[[ 59  44  -2  21 -17  10 -27   3 -36]
 [-10 -14  28 -20  29 -22  24 -32  26]
 [ 12   9  25   3   8  -7   2 -14   1]]
=>
[[ 59  44  -2  21 -17  10 -27   3 -36]
 [ 12   9  25   3   8  -7   2 -14   1]
 [-10 -14  28 -20  29 -22  24 -32  26]]

[[ -6   7 -24   5 -43  33 -19]
 [ 37  12 -19 -33 -42  13   7]
 [-10  -1 -39  28  34   2  31]
 [-29 -25 -36  -4 -50  13   1]
 [-24 -20 -64  23  66 -31  24]
 [-74 -77 -58  34  11 -26  52]
 [ 54  34 -33 -17  22  -3  53]
 [-25 -29 -35  50  42  -6  -2]]
=>
[[-24 -20 -64  23  66 -31  24]
 [-74 -77 -58  34  11 -26  52]
 [-10  -1 -39  28  34   2  31]
 [-29 -25 -36  -4 -50  13   1]
 [-25 -29 -35  50  42  -6  -2]
 [ 54  34 -33 -17  22  -3  53]
 [ -6   7 -24   5 -43  33 -19]
 [ 37  12 -19 -33 -42  13   7]]

[[-61  62   4  65  13]
 [-38  20 -48  -4 -47]]
=>
[[-38  20 -48  -4 -47]
 [-61  62   4  65  13]]

[[ 23 -15  37  -5 -32  26 -11]
 [-43  37 -21  20  59  16  25]
 [ -7  23 -22  30  32   9   9]
 [-14   8  20  -1   1  20   4]
 [ 15   5   3  22  13  23  13]
 [ 14   3  13  15  -4  23   0]]
=>
[[ -7  23 -22  30  32   9   9]
 [-43  37 -21  20  59  16  25]
 [ 15   5   3  22  13  23  13]
 [ 14   3  13  15  -4  23   0]
 [-14   8  20  -1   1  20   4]
 [ 23 -15  37  -5 -32  26 -11]]

[[ 18  18  11   5  12  -9  -4  -2   1  24  22]
 [-30 -36 -33  -8 -31 -39 -25 -28 -64 -39  -1]
 [ 34  37   3   7  23  34  20  22  48  53  10]]
=>
[[-30 -36 -33  -8 -31 -39 -25 -28 -64 -39  -1]
 [ 34  37   3   7  23  34  20  22  48  53  10]
 [ 18  18  11   5  12  -9  -4  -2   1  24  22]]

[[ 21 -12  41 -12 -44 -11 -22 -21  24 -22]
 [ 17   9  16  59  -3   4   3   9   1  12]
 [-16  21 -73 -14  19  10 -10  29  -7 -32]
 [-48  16 -60 -15  32  42 -20  49  11 -28]]
=>
[[-16  21 -73 -14  19  10 -10  29  -7 -32]
 [-48  16 -60 -15  32  42 -20  49  11 -28]
 [ 17   9  16  59  -3   4   3   9   1  12]
 [ 21 -12  41 -12 -44 -11 -22 -21  24 -22]]

[[ -8 -12  -4  -7  -7  -5  -8  -5]
 [ 65  -1  -5 -40 -38  43  74   0]
 [ -8 -18  -2  -6  -8  -2 -11  -4]]
=>
[[ 65  -1  -5 -40 -38  43  74   0]
 [ -8 -12  -4  -7  -7  -5  -8  -5]
 [ -8 -18  -2  -6  -8  -2 -11  -4]]
---
[[ 22 -57  47]
 [ 26 -55  47]
 [ 62  -5  10]
 [ 26 -55  47]
 [ 48 -16  17]]
=>
[[-57  47]
 [-55  47]]

[[-1  2 47 51  2]
 [ 1 -1  0  3 47]
 [ 1 -1 -1  4 47]
 [59 38  1  0  0]]
=>
[[ 2 47]
 [-1  0]]

[[ 21  15 -10 -24  32]
 [  3  73  26  72  -1]
 [  8  59   2  16  25]]
=>
[[ 15 -10]
 [ 73  26]]

[[  0 -58   9 -71]
 [ -1 -25  -5   8]]
=>
[[-58   9]
 [-25  -5]]

[[-56 -26  31  35]
 [-13  21 -17 -16]
 [  3 -17  65 -28]]
=>
[[-26  31]
 [ 21 -17]]

[[ -1 -27   5]
 [  6 -72  39]
 [-66  57 -32]]
=>
[[-27   5]
 [-72  39]]

[[-64  74 -55  40]
 [-24  55  -9  14]]
=>
[[ 74 -55]
 [ 55  -9]]

[[-23  -9  54]
 [-31  10  -6]
 [ 10 -24  56]]
=>
[[-9 54]
 [10 -6]]
